Below are the code and all the weights of a small trained network. Each question names an input and a target symbol and asks about switching units off, where a switched-off unit gives its printed mean instead of its output.

import numpy as np


def w(rows, s, z=0):
    codes = np.array(rows[::2]) - 128.0
    scale = np.full(codes.shape[1], s)
    scale[-1] = z or s
    return codes * scale


def norm(h):
    return h / np.sqrt((h * h).mean(-1, keepdims=True) + 1e-5)


def f(y):
    return np.maximum(y, 0)


def softmax(a):
    e = np.exp(a - a.max(-1, keepdims=True))
    return e / e.sum(-1, keepdims=True)


def log_softmax(a):
    a = a - a.max(-1, keepdims=True)
    return a - np.log(np.exp(a).sum(-1, keepdims=True))


def net(x, mask):
    ids = ['βγδεζμξπσφψω'.index(c) for c in x.split()]
    T = len(ids)
    res = E[ids] + P[:T]
    r = norm(res)
    for j in range(2):
        rows = slice(3 * j, 3 * j + 3)
        q, k, v = (r @ M[0][rows].T for M in (Q, K, V))
        z = softmax(np.where(np.tri(T) > 0, q @ k.T / 3**0.5, -1e9)) @ v
        o = O[0][rows]
        res = res + np.where(mask[j], z, o[:, -1]) @ o[:, :-1]
    y = f(norm(res) @ A[0][:, :-1].T + A[0][:, -1])
    res = res + np.where(mask[2:18], y, B[0][:, -1]) @ B[0][:, :-1]
    return log_softmax(norm(res)[-1] @ U[:, :-1].T + U[:, -1])


Q, K, V, O, A, B = {}, {}, {}, {}, {}, {}
E = w([
[94,133,46,191,148,72,98,165,5,88,115],'β',
[191,109,182,101,165,173,141,30,135,100,108],'γ',
[166,56,127,198,137,139,65,31,145,69,115],'δ',
[89,156,197,186,65,87,106,30,177,84,165],'ε',
[159,142,2,95,136,173,134,121,57,162,189],'ζ',
[141,149,164,100,172,254,87,61,89,94,85],'μ',
[148,215,128,156,105,71,158,57,39,164,145],'ξ',
[146,102,210,192,173,79,152,102,75,66,56],'π',
[153,149,100,61,81,148,208,67,170,167,220],'σ',
[190,149,146,89,187,116,220,127,39,155,129],'φ',
[84,158,60,167,77,150,53,38,101,117,190],'ψ',
[98,37,52,89,119,109,213,204,172,85,166],'ω',
],0.0012)
P = w([
[100,20,142,236,54,214,205,128,104,196,109],'0',
[112,64,183,106,39,203,168,162,35,112,180],'1',
[95,110,77,198,136,158,249,106,118,130,105],'2',
[154,79,143,92,76,143,152,136,28,84,189],'3',
[85,154,89,130,203,128,230,68,117,102,132],'4',
[173,138,149,88,70,136,161,156,77,36,194],'5',
[138,205,28,124,165,149,127,104,171,76,68],'6',
[20,92,125,101,241,87,140,93,109,135,175],'7',
[173,127,166,58,76,118,69,179,87,80,178],'8',
[90,176,74,75,213,70,141,77,181,104,111],'9',
[183,162,145,50,126,77,24,164,133,55,153],'10',
[87,179,90,74,217,56,82,116,185,143,104],'11',
[161,144,139,21,178,52,74,143,138,82,182],'12',
],0.0015)
Q[0] = w([
[83,233,13,21,254,13,181,2,161,6,130],'head 1',
[137,174,58,239,77,202,216,130,226,194,14],'head 1',
[35,156,80,237,191,171,151,81,186,226,21],'head 1',
[102,226,30,205,227,145,178,45,224,137,14],'head 2',
[155,145,174,9,215,42,36,66,49,44,228],'head 2',
[115,153,43,7,248,62,198,39,166,8,224],'head 2',
],0.0052)
K[0] = w([
[234,206,116,9,116,33,4,210,185,40,143],'head 1',
[178,68,200,152,14,205,204,173,44,51,204],'head 1',
[223,132,130,164,11,196,128,125,62,50,143],'head 1',
[254,193,164,118,14,165,83,188,75,11,169],'head 2',
[103,221,100,76,224,13,38,99,176,180,100],'head 2',
[185,185,119,26,152,43,43,203,214,64,114],'head 2',
],0.005)
V[0] = w([
[71,138,159,205,26,18,68,25,211,57,169],'head 1',
[185,114,59,128,131,242,19,58,92,115,126],'head 1',
[109,75,254,105,181,176,127,110,188,12,75],'head 1',
[12,132,60,165,91,129,42,185,50,52,85],'head 2',
[96,200,99,12,33,216,114,82,160,139,239],'head 2',
[120,25,30,122,174,147,95,211,247,116,151],'head 2',
],0.0021)
O[0] = w([
[101,124,155,155,102,163,231,125,69,123,230,2],'head 1',
[254,110,141,107,80,125,126,148,101,90,117,144],'head 1',
[126,113,62,94,184,148,126,78,78,100,168,8],'head 1',
[180,187,134,115,111,156,146,154,186,85,199,230],'head 2',
[106,105,173,99,28,114,91,155,69,112,145,209],'head 2',
[130,206,88,137,83,123,155,93,109,84,55,138],'head 2',
],0.0038,0.00089)
A[0] = w([
[77,228,93,154,105,139,106,4,137,95,59,158],'neuron 1',
[74,166,89,117,137,88,158,184,138,74,129,105],'neuron 2',
[148,107,195,147,117,106,122,158,189,92,164,196],'neuron 3',
[101,45,118,75,132,114,92,102,84,125,143,65],'neuron 4',
[132,117,114,148,171,177,181,90,78,93,181,2],'neuron 5',
[188,135,145,141,181,173,158,112,161,61,154,109],'neuron 6',
[75,131,165,154,203,105,142,131,114,160,183,129],'neuron 7',
[147,197,143,110,138,188,132,109,228,150,171,144],'neuron 8',
[71,100,117,132,187,62,53,130,147,187,57,76],'neuron 9',
[153,129,73,106,152,105,141,94,39,112,145,76],'neuron 10',
[139,171,198,115,97,86,114,128,164,144,84,75],'neuron 11',
[65,87,79,129,163,146,107,96,128,155,180,140],'neuron 12',
[160,103,110,65,115,152,111,106,118,136,84,164],'neuron 13',
[77,136,159,105,95,107,132,135,157,179,177,84],'neuron 14',
[116,157,115,89,178,160,204,106,151,160,167,78],'neuron 15',
[63,95,180,68,93,129,106,130,87,140,88,59],'neuron 16',
],0.0038,0.0022)
B[0] = w([
[129,77,178,82,205,182,216,165,3,104,25,253],'neuron 1',
[113,235,103,43,169,53,55,149,103,123,225,214],'neuron 2',
[228,120,180,121,137,163,164,115,100,222,83,224],'neuron 3',
[188,97,171,159,175,77,128,60,25,179,130,186],'neuron 4',
[73,128,86,140,5,79,151,50,217,48,118,159],'neuron 5',
[133,166,6,154,149,70,130,103,111,147,156,196],'neuron 6',
[139,74,148,64,169,133,4,213,142,62,140,165],'neuron 7',
[208,94,134,241,209,133,166,140,50,149,116,202],'neuron 8',
[185,147,77,51,25,230,170,14,130,173,192,177],'neuron 9',
[215,52,149,167,118,121,196,92,162,112,43,194],'neuron 10',
[135,75,94,198,106,142,64,128,160,58,58,166],'neuron 11',
[179,97,188,145,136,227,75,182,124,106,76,178],'neuron 12',
[115,188,126,85,158,56,102,139,91,50,114,195],'neuron 13',
[140,65,60,38,218,2,97,157,73,112,89,156],'neuron 14',
[112,109,105,196,98,198,17,120,116,99,50,175],'neuron 15',
[123,136,25,249,140,90,106,80,130,182,133,171],'neuron 16',
],0.0026,0.0032)
U = w([
[176,249,106,246,225,150,167,155,183,225,158,82],'β',
[210,16,143,192,102,204,177,113,67,146,47,255],'γ',
[92,163,47,172,59,93,236,40,215,49,160,43],'δ',
[45,70,189,161,78,176,128,140,141,29,253,76],'ε',
[153,198,179,131,29,99,46,196,230,109,16,56],'ζ',
[192,168,32,30,160,37,69,155,81,64,195,227],'μ',
[98,51,254,89,210,124,72,231,177,232,177,34],'ξ',
[61,103,65,188,213,211,26,137,238,49,130,36],'π',
[8,131,103,221,97,12,86,68,77,223,157,64],'σ',
[106,169,105,26,96,224,91,27,182,231,166,86],'φ',
[162,185,231,122,21,171,227,182,109,151,237,45],'ψ',
[4,202,166,72,184,175,220,174,86,93,68,118],'ω',
],0.0047)

Each question gives the input, a string of symbols that net reads in full, and the target symbol t.
The units are the heads (3 rows each of Q, K, V and O) and the neurons (one row each of A and B). Each row of codes is followed by its name. A weight is (code - 128) times the scale printed after its matrix; where a second scale follows, it is the last column's (O, A, B and U).
mask holds one flag per unit, heads first, then neurons. A switched-off unit (its flag False) gives its mean, the last column of its rows in O or B, instead of its output. The means were averaged over made-up inputs and are rounded, as every weight is.
A unit's drop is (log p(t) with every unit on - log p(t) with that unit switched off) / (log p(t) with every unit on - log p(t) with every unit switched off).
The circuit of an input: a set's keep is (log p(t) with only the set's units on - log p(t) with every unit switched off) / (log p(t) with every unit on - log p(t) with every unit switched off). Starting from the 12 units with the biggest drops (on a tie, the unit counted first), units are removed one at a time, each time the one whose removal leaves the highest keep (on an exact tie, the one counted first), for as long as the keep stays at least 0.8.
circuit, biggest first: the units of the circuit, biggest drop first
most important unit: the unit with the biggest drop
k most important neurons: the k neurons with the biggest drops, biggest first
heads that matter: for each layer, one digit per head in row order, 1 if its drop is at least 0.15 and else 0, layers parted by /
drop when u is switched off: that unit's drop, to one decimal
input β ψ ξ β ω σ ω, target σ: circuit, biggest first => (head 2; neuron 16; neuron 1)
input π π ω ω ω β β β φ, target β: heads that matter => 01
input π ξ β π ξ ω ω ω β ω, target β: circuit, biggest first => (head 2; neuron 8; neuron 1)
input σ π ε φ ω π φ ζ, target φ: most important unit => neuron 9
input ω φ φ φ μ ζ ω π ξ ω ω, target ω: circuit, biggest first => (head 2; neuron 1; head 1)
input ψ ω ζ ω φ ω ω ζ μ, target ζ: heads that matter => 10
input ω μ ω δ γ ε β ζ β ψ ω ζ σ, target ζ: circuit, biggest first => (head 1; neuron 11)
input ω μ μ ξ ω γ β ζ σ, target ζ: circuit, biggest first => (head 1; neuron 1)
input β ω ε β σ δ ω, target δ: circuit, biggest first => (head 1; neuron 5; neuron 1)
input ψ φ ω σ σ ξ ω ξ ζ β, target ζ: circuit, biggest first => (head 1; head 2; neuron 1)
input σ β β σ μ μ ω ω σ σ ω ξ π, target ξ: circuit, biggest first => (head 1; head 2; neuron 7)
input β β β β σ ω ω π π β δ φ γ, target φ: circuit, biggest first => (neuron 9; head 1)
input μ ω φ ω φ π ξ ζ ω φ γ, target φ: circuit, biggest first => (neuron 9; head 2; head 1)
input ζ φ ζ ω, target ζ: circuit, biggest first => (head 1; neuron 1)
input ω σ β ω ω ψ ζ ω ω, target ω: circuit, biggest first => (head 2; head 1; neuron 1)
input ψ π ω ω δ ξ π, target ξ: circuit, biggest first => (head 2; head 1)
input ζ ω φ ζ, target φ: circuit, biggest first => (head 1; neuron 9; head 2)
input β ω φ ζ ζ ω ζ ζ ω δ, target ω: most important unit => neuron 1
input σ ξ ζ ω ψ π π ζ γ ζ, target γ: 3 most important neurons => (neuron 10; neuron 2; neuron 12)
input ξ β ζ ζ μ ζ β γ, target β: most important unit => head 2
input π φ ζ ω β, target ω: 2 most important neurons => (neuron 1; neuron 2)
input ω β ξ ξ ω ζ, target ω: drop when head 1 is switched off => 0.3
input β ξ β ω ω ω ξ φ, target ξ: drop when head 1 is switched off => 0.2
input φ μ β β ζ ω ω ω φ, target ω: drop when head 2 is switched off => 1.4
input ω ε ζ γ σ ω β ω φ, target ω: drop when neuron 1 is switched off => 0.3
